Questions about the row below.
1) The entry just right of the centre entry?
2) The entry just right of the largest entry?
3) The entry just right of 615?
-895,283,-562,615,618,-571,89,-302,-135,-624,85,-135,-668,-628,-902
1) -135
2) -571
3) 618

[[-210 -733 -308  123 -345   14 -135 -248 -397 -220 -378 -157 -590 -191
  -285]
 [  27 -207 -318  155  283 -339 -127   -2  -65 -199 -294 -283 -342 -153
  -148]
 [-283 -289 -197  392 -684  174 -136 -357  304  101  -61 -184  -22 -129
   -73]
 [-182  -32  -99 -505 -444 -386  113 -116  105  -71 -460  -65 -328  -65
    33]
 [ 108 -136 -127 -751 -116 -445   99 -472  -79 -105 -255 -154 -511 -274
  -161]
 [ 182   33   88 -872  931   29  -62 -407   25 -268 -227 -407 -416  -40
  -172]
 [-585  -31   61 -221 -620  280   57  -13   83  -74 -394 -194 -264 -272
  -306]
 [  63  -72 -174 -418    1  -66  -77 -383 -345  152 -169 -170 -233 -242
  -299]
 [ -95  523 -354  -49 -793 -307  210 -276 -162 -106  -67  -78 -346  -22
   -11]
 [-262 -442  -50 -466  256 -180 -148 -517 -372   56  178  -58  -51 -200
   -60]
 [ -40  111 -225 -657 -123  525 -160 -223 -157  -61 -155    7 -204 -318
    65]
 [-130  -47   32 -294  -28    5  -71 -248  104    4   -6 -247  109 -176
  -106]
 [ 194 -249 -285 -776 -273 -382  -35  -19 -297 -400  -39  -72  -18  -58
  -418]]
The entry just left of -32 is -182
The entry just left of the smallest entry is 88
The entry just left of -342 is -283
The centre entry?
Answer: -13
The entry just left of -204?
Answer: 7
The entry just right of -207 -> -318
The maximum -> 931
The entry just left of 56 is -372
The entry just right of -19: -297
The entry just left of -67?
Answer: -106
The entry just right of the centre entry?
Answer: 83
The entry just left of -733?
Answer: -210
The entry just right of -129: -73
The entry just left of -154 is -255

arr =
[[-0.18 -0.62 -1.15  1.74 -0.51 -0.16  1.46 -0.25 -4.45 -0.09 -0.12  0.15]
 [-0.18  2.73 -2.76 -2.10 -0.51 -1.13 -0.77 -2.31 -0.23 -0.09 -0.12  0.15]
 [ 0.04 -2.53 -2.17  1.60 -0.27 -1.03 -0.57 -2.75 -0.26 -0.09 -0.12  0.15]
 [-0.18  0.33 -0.93  1.47 -0.24 -0.53 -0.58 -2.87  0.14 -1.46 -0.12  0.15]
 [-0.19 -0.54  6.27 -0.36  0.16 -0.16  2.15 -0.94 -0.85 -0.19 -0.12  0.15]
 [-0.63  0.51 -0.65 -2.65 -1.15 -0.92 -0.57 -0.64 -4.75  0.47 -0.12  0.15]
 [-0.18  0.88 -2.58 -0.63 -0.51 -0.16 -1.03  0.94  3.10 -0.09 -0.12  0.15]
 [-0.18  0.88  1.06  0.65 -0.51 -2.28  0.91 -0.64  2.56  0.06 -0.12  0.15]
 [ 0.38 -2.73 -2.01  0.65 -0.51 -0.16  1.90 -0.46 -0.35  1.02 -0.21  0.15]
 [-0.35  1.59  2.97 -0.27 -0.51  0.26 -1.83 -0.56  6.53 -0.66 -0.12  0.15]
 [-0.78  2.83 -4.58 -2.61 -0.42 -0.16 -1.37 -0.32  3.30 -0.57 -0.12  0.15]
 [-0.90  3.04  1.25  2.13 -0.51  0.55  1.48 -3.35  1.62 -0.09 -0.12  0.15]
 [-0.18  3.43 -6.63  3.25 -0.33 -0.16 -2.45 -0.64  0.14 -0.09 -0.12  0.15]
 [ 0.05  0.97 -1.15  0.68 -1.02  1.35  0.51 -0.64  5.91 -0.09 -0.12
   0.15]]
The entry just right of -1.46: -0.12
The entry just right of 2.56 is 0.06
The third largest entry is 5.91
The entry just left of -4.75 -> -0.64
Find the third entry in reading order.
Answer: -1.15
Find the entry just left of the smallest entry.
Answer: 3.43
Find the entry just right of 1.35.
Answer: 0.51
The entry just right of the largest entry -> -0.66
The first entry in reading order: -0.18
The entry just right of -2.75 is -0.26
Find the third smallest entry.
Answer: -4.58

W = [[0.066, -0.018, 0.012, -0.033, 0.154, -0.026, 0.013], [-0.143, -0.101, -0.085, -0.142, -0.036, 0.007, 0.058], [0.006, 0.026, 0.007, -0.081, -0.010, -0.190, -0.041], [0.031, -0.046, 0.001, -0.114, -0.028, -0.012, -0.010], [0.114, -0.167, 0.046, -0.033, -0.126, -0.013, -0.013], [-0.170, -0.182, -0.028, -0.084, -0.025, 0.048, -0.035], [-0.077, -0.055, -0.088, -0.127, -0.170, -0.015, 0.019], [0.126, -0.153, -0.065, -0.220, -0.166, -0.125, -0.089], [-0.087, -0.181, -0.114, -0.048, -0.085, -0.072, 0.080], [-0.007, -0.116, -0.155, -0.075, -0.111, -0.128, -0.095], [-0.081, 0.118, -0.054, -0.239, -0.087, -0.071, 0.053], [0.044, 0.085, -0.117, -0.019, -0.073, -0.097, 0.030], [0.085, -0.051, 0.137, -0.005, -0.081, -0.070, -0.054], [0.075, 0.039, -0.064, -0.050, 0.032, -0.099, -0.025]]
The entry just right of the smallest entry -> -0.087
The maximum is 0.154
Report the entry just right of -0.117.
-0.019
Report the entry just right of the largest entry.
-0.026
The entry just right of 0.118 -> -0.054
The entry just left of 0.019: -0.015
